Here is a tiny trained network, its code and every weight. The questions are about switching its units off for an input and a class, where a switched-off unit gives its printed mean instead of its output.

import numpy as np


def w(rows, s, z=0):
    codes = np.array(rows[::2]) - 128.0
    scale = np.full(codes.shape[1], s)
    scale[-1] = z or s
    return codes * scale


def f(y):
    return np.maximum(y, 0)


def log_softmax(a):
    a = a - a.max(-1, keepdims=True)
    return a - np.log(np.exp(a).sum(-1, keepdims=True))


def net(x, mask):
    res = np.array(x, float).reshape(1, 2) / 4 @ E
    y = f(res @ A[0][:, :-1].T + A[0][:, -1])
    res = res + np.where(mask, y, B[0][:, -1]) @ B[0][:, :-1]
    return log_softmax(res[-1] @ U[:, :-1].T + U[:, -1])


A, B = {}, {}
E = w([
[217,86,146,2,163,60,208,134,248,97],'x0',
[142,118,194,96,206,226,165,230,102,245],'x1',
],0.0071)
A[0] = w([
[36,183,100,210,90,194,36,103,78,157,92],'N1',
[130,154,97,153,121,113,120,151,158,123,250],'N2',
[133,143,127,101,130,155,119,140,108,87,122],'N3',
[104,143,30,162,57,92,92,68,147,53,99],'N4',
[94,156,25,150,59,31,68,29,132,46,80],'N5',
[197,91,152,29,135,69,181,114,205,121,78],'N6',
[108,191,156,153,125,141,124,131,104,97,243],'N7',
[157,105,207,100,216,205,178,232,110,220,84],'N8',
[51,174,129,219,94,164,81,105,50,146,78],'N9',
[246,32,132,54,198,89,216,125,255,66,60],'N10',
[84,165,65,190,116,159,68,145,71,143,145],'N11',
[112,156,53,156,32,45,118,44,129,22,100],'N12',
[139,110,215,95,189,207,158,224,99,235,104],'N13',
[172,58,156,66,144,71,161,138,206,130,179],'N14',
[120,96,107,88,98,116,97,133,82,120,255],'N15',
[25,186,97,239,95,179,81,124,64,143,81],'N16',
[202,102,65,98,82,30,141,49,195,46,104],'N17',
],0.0052,0.007)
B[0] = w([
[128,56,128,152,60,140,152,183,208,201,233],'N1',
[157,95,84,140,254,210,203,145,42,19,248],'N2',
[139,126,115,121,137,119,129,128,131,120,128],'N3',
[65,182,197,64,123,117,48,104,104,143,211],'N4',
[56,168,184,73,107,106,59,114,83,147,233],'N5',
[133,50,81,182,35,135,163,205,226,240,205],'N6',
[140,110,84,143,185,202,187,146,84,56,245],'N7',
[26,197,224,62,91,90,20,89,60,126,224],'N8',
[145,88,119,188,30,125,161,201,211,252,215],'N9',
[136,58,116,172,41,124,156,199,200,223,234],'N10',
[148,69,94,168,85,133,162,177,158,154,222],'N11',
[69,180,188,67,116,120,57,122,66,132,238],'N12',
[60,204,208,54,127,101,36,91,56,103,231],'N13',
[139,76,87,157,122,159,165,186,136,138,233],'N14',
[151,105,68,134,238,238,220,148,39,22,254],'N15',
[148,70,116,150,33,128,148,208,193,208,231],'N16',
[65,131,198,94,73,121,71,134,104,160,233],'N17',
],0.0063,0.0072)
U = w([
[138,74,102,160,69,137,164,163,187,203,82],'0',
[70,208,216,55,122,127,21,112,83,120,101],'1',
[163,120,49,138,238,171,211,126,88,3,253],'2',
[171,178,122,141,134,111,116,95,163,129,61],'3',
],0.013,0.0039)

Each question gives the input, the list of numbers given to net, and the class t.
The units are the neurons (one row each of A and B). Each row of codes is followed by its name. A weight is (code - 128) times the scale printed after its matrix; where a second scale follows, it is the last column's (A, B and U).
mask holds one flag per neuron, in row order. A switched-off neuron (its flag False) gives its mean, the last column of its row in B, instead of its output. The means were averaged over made-up inputs and are rounded, as every weight is.
A unit's drop is (log p(t) with every unit on - log p(t) with that unit switched off) / (log p(t) with every unit on - log p(t) with every unit switched off).
most important unit: the unit with the biggest drop
k most important neurons: the k neurons with the biggest drops, biggest first
drop of u: that unit's drop, to one decimal
input [2,-4], class 1: most important unit : N17
input [-4,5], class 1: 3 most important neurons : N13, N8, N10
input [1,4], class 1: 2 most important neurons : N8, N13
input [-8,-8], class 0: 2 most important neurons : N9, N16
input [2,-3], class 2: 2 most important neurons : N8, N13
input [-5,8], class 1: 2 most important neurons : N13, N8
input [-3,2], class 2: 2 most important neurons : N10, N6
input [-2,5], class 1: 2 most important neurons : N8, N13
input [3,-5], class 1: drop of N17 : 0.1
input [6,8], class 1: drop of N8 : 1.4
input [-1,3], class 2: drop of N4 : 0.1
